The two nearest rows among all rows above each row, by straight-line distance, nearest first (none for the first three rows)
1: [-2,-4,2,-1,-3,-6,-2,-1,0,-3,2,0,-2,4,6,3,2,0,0,-1,6,-4,-4,1,-5,1,7,1,2,20,6,1,9,18,2,0,-1,-2,0]
2: [-16,-1,5,-3,-8,-23,-7,-8,2,-8,-1,0,1,-2,7,9,-5,1,-1,-1,16,-3,6,2,-5,4,15,0,3,80,25,1,40,30,5,1,-2,-3,1]
3: [0,-2,0,-7,7,17,-7,-6,5,-1,2,1,13,7,2,4,14,41,0,0,9,5,3,1,0,3,28,-1,2,54,8,-1,17,76,-1,1,1,0,1]
4: [-3,-4,4,-3,-5,-6,-6,-3,2,-2,-4,0,2,6,1,7,1,2,-1,-1,9,-3,6,0,-3,1,6,-3,3,27,10,0,4,20,4,1,-1,-2,1] => 1 2
5: [-12,-2,-2,1,-6,-10,-6,-9,3,-5,-1,1,2,-2,9,10,0,10,2,-2,21,-4,7,2,-4,4,4,0,3,16,8,3,-3,37,6,0,-2,-3,2] => 4 1
6: [3,-4,2,-4,-3,-5,2,-6,1,0,-4,0,1,4,5,5,2,1,1,1,9,-3,4,1,-4,2,1,0,2,3,0,2,3,6,0,0,-1,-2,1] => 1 4
7: [-11,-7,15,-4,-3,-17,-13,-12,1,-7,2,2,3,5,9,9,0,7,1,-3,17,-5,5,3,-6,5,23,-2,3,127,26,2,55,40,4,2,-3,-3,1] => 2 3
8: [-5,-1,3,0,-4,-14,-1,-3,1,-3,6,0,2,-3,3,8,-1,0,1,-2,12,-2,6,2,-7,3,7,2,1,58,12,-1,6,20,0,2,-2,-5,2] => 4 1
9: [-11,-4,3,-3,4,2,-8,-11,5,-4,4,1,11,5,5,8,14,40,-1,0,15,1,8,2,-5,4,23,4,2,55,16,4,15,83,2,2,-2,-3,0] => 3 5
10: [4,-2,33,2,3,1,-2,-2,2,1,3,0,3,2,7,-1,5,12,0,1,7,4,-2,1,0,-1,52,0,1,127,57,3,127,62,0,2,0,0,0] => 7 2
11: [-16,-11,-6,1,-7,-18,-12,-14,3,-8,6,1,3,8,10,10,2,6,0,-1,13,-5,8,3,-8,8,0,-1,4,-3,4,2,-10,27,7,1,-4,-4,1] => 5 6
12: [-11,-4,0,-2,-5,-15,-10,-11,2,-4,-2,2,5,-4,5,7,2,5,1,-3,14,-5,7,2,-6,5,6,-5,3,-14,7,0,0,21,-2,2,-1,-4,1] => 11 6
13: [-9,-6,3,0,-1,-9,-6,-4,2,-3,6,2,6,1,4,6,6,16,2,1,15,2,2,2,-6,3,13,-2,2,18,6,1,7,53,0,1,-2,-3,1] => 5 4
14: [-5,-4,11,1,-1,-11,-7,-4,2,-1,0,1,1,-2,3,5,1,6,-2,0,10,0,4,2,-4,2,17,0,2,95,19,-1,40,35,3,1,-2,-3,1] => 2 7
15: [9,6,11,0,13,23,7,5,-1,4,-2,-1,5,1,0,-4,9,18,-1,1,-13,7,-4,-3,6,-3,17,-1,-2,81,11,2,40,26,-1,-1,2,3,0] => 14 8
16: [1,-2,0,2,-2,3,-1,-4,1,1,7,-1,2,-2,0,1,2,3,2,3,2,2,1,1,-1,0,2,2,-1,7,2,3,1,-3,1,0,-1,1,-1] => 6 1
17: [-22,-10,-5,-2,-4,-23,-18,-15,5,-10,6,2,5,6,13,13,2,21,2,-2,26,-5,7,4,-11,8,7,-5,6,-23,4,3,-11,52,5,2,-4,-8,3] => 11 12
18: [7,0,2,-1,11,27,13,4,2,4,-2,0,8,-3,-5,-8,14,24,-1,0,-13,7,-6,-1,7,-2,8,-4,1,15,-1,2,11,27,0,-2,1,1,-1] => 16 1
